Below are the code and all the weights of a small trained network. Each question names an input and a class and asks about switching units off, where a switched-off unit gives its printed mean instead of its output.

import numpy as np


def w(rows, s, z=0):
    codes = np.array(rows[::2]) - 128.0
    scale = np.full(codes.shape[1], s)
    scale[-1] = z or s
    return codes * scale


def norm(h):
    return h / np.sqrt((h * h).mean(-1, keepdims=True) + 1e-5)


def f(y):
    return np.maximum(y, 0)


def log_softmax(a):
    a = a - a.max(-1, keepdims=True)
    return a - np.log(np.exp(a).sum(-1, keepdims=True))


def net(x, mask):
    res = np.array(x, float).reshape(1, 6) / 4 @ E
    u = 0
    for l in range(2):
        y = f(norm(res) @ A[l][:, :-1].T + A[l][:, -1])
        res = res + np.where(mask[u : u + 8], y, B[l][:, -1]) @ B[l][:, :-1]
        u += 8
    return log_softmax(norm(res)[-1] @ U[:, :-1].T + U[:, -1])


A, B = {}, {}
E = w([
[98,178,119,92,107],'x0',
[133,86,140,152,115],'x1',
[129,130,2,125,133],'x2',
[203,90,181,81,97],'x3',
[110,25,135,154,156],'x4',
[66,101,112,61,98],'x5',
],0.0076)
A[0] = w([
[85,129,139,183,141,70],'0.n0',
[170,161,254,147,99,116],'0.n1',
[152,130,56,194,94,41],'0.n2',
[197,175,176,52,150,114],'0.n3',
[71,54,129,39,139,54],'0.n4',
[183,85,130,69,134,253],'0.n5',
[164,113,154,129,11,54],'0.n6',
[148,99,158,202,99,54],'0.n7',
],0.0085,0.0021)
B[0] = w([
[92,108,176,122,196,160],'0.n0',
[184,212,191,177,115,255],'0.n1',
[110,116,181,65,162,175],'0.n2',
[253,140,92,148,108,215],'0.n3',
[120,125,187,102,46,196],'0.n4',
[147,135,76,117,27,216],'0.n5',
[162,161,232,117,136,182],'0.n6',
[134,140,74,49,154,172],'0.n7',
],0.0064,0.0053)
A[1] = w([
[71,60,59,154,134,129],'1.n0',
[173,144,64,229,218,2],'1.n1',
[71,80,95,242,236,91],'1.n2',
[122,123,195,171,35,131],'1.n3',
[76,168,204,172,179,18],'1.n4',
[199,60,158,156,209,104],'1.n5',
[155,58,216,217,156,48],'1.n6',
[114,254,121,127,127,242],'1.n7',
],0.0067,0.0018)
B[1] = w([
[243,80,184,130,164,179],'1.n0',
[57,26,162,112,171,174],'1.n1',
[154,56,146,178,226,189],'1.n2',
[3,85,178,100,139,212],'1.n3',
[81,167,152,11,226,171],'1.n4',
[168,53,14,152,96,178],'1.n5',
[108,149,64,64,123,187],'1.n6',
[55,133,48,228,142,254],'1.n7',
],0.0066,0.005)
U = w([
[160,91,71,112,106,105],'0',
[86,67,82,146,212,252],'1',
[203,181,166,154,93,227],'2',
[130,150,65,74,68,35],'3',
[34,159,173,124,177,43],'4',
[29,191,4,130,135,128],'5',
[64,123,189,92,108,199],'6',
],0.012,0.0026)

Each question gives the input, the list of numbers given to net, and the class t.
The units are the neurons (one row each of A and B). Each row of codes is followed by its name. A weight is (code - 128) times the scale printed after its matrix; where a second scale follows, it is the last column's (A, B and U).
mask holds one flag per neuron, layer by layer. A switched-off neuron (its flag False) gives its mean, the last column of its row in B, instead of its output. The means were averaged over made-up inputs and are rounded, as every weight is.
A unit's drop is (log p(t) with every unit on - log p(t) with that unit switched off) / (log p(t) with every unit on - log p(t) with every unit switched off).
The circuit of an input: a set's keep is (log p(t) with only the set's units on - log p(t) with every unit switched off) / (log p(t) with every unit on - log p(t) with every unit switched off). Starting from the 12 units with the biggest drops (on a tie, the unit counted first), units are removed one at a time, each time the one whose removal leaves the highest keep (on an exact tie, the one counted first), for as long as the keep stays at least 0.8.
units of the circuit, in order: the units of the circuit, biggest drop first
k most important neurons: the k neurons with the biggest drops, biggest first
top k neurons in layer l: the k neurons of layer l with the biggest drops, biggest first
drop of u: that unit's drop, to one decimal
input [3,3,-5,-5,-8,-1], class 5: 2 most important neurons : [1.n7 0.n6]
input [3,7,5,-1,2,8], class 6: units of the circuit, in order : [0.n4 1.n7]
input [-6,-8,0,5,8,-5], class 0: most important neuron : [0.n5]
input [3,-3,4,1,0,-8], class 1: units of the circuit, in order : [1.n1 0.n1]
input [-5,-4,1,-3,-3,-3], class 1: units of the circuit, in order : [0.n1 1.n1]
input [5,7,-4,-1,0,-3], class 4: top 2 neurons in layer 1 : [1.n4 1.n3]
input [3,1,-1,-8,-1,0], class 1: units of the circuit, in order : [1.n2 0.n1 0.n5 0.n0]
input [0,0,-4,-7,-2,-8], class 1: units of the circuit, in order : [0.n4 1.n1 0.n6]
input [-2,6,-2,0,2,-7], class 1: 2 most important neurons : [0.n3 1.n1]
input [7,6,3,-7,-3,-8], class 1: top 3 neurons in layer 0 : [0.n5 0.n1 0.n4]
input [-5,1,7,-7,-1,6], class 1: top 2 neurons in layer 1 : [1.n0 1.n2]
input [3,-7,-5,2,0,4], class 2: drop of 1.n1 : 0.1
input [-7,-5,6,2,-3,-8], class 1: drop of 1.n0 : 0.0
input [7,-7,-6,3,5,-2], class 2: drop of 0.n3 : 0.7
input [0,-3,0,-7,2,1], class 1: top neuron in layer 1 : [1.n2]
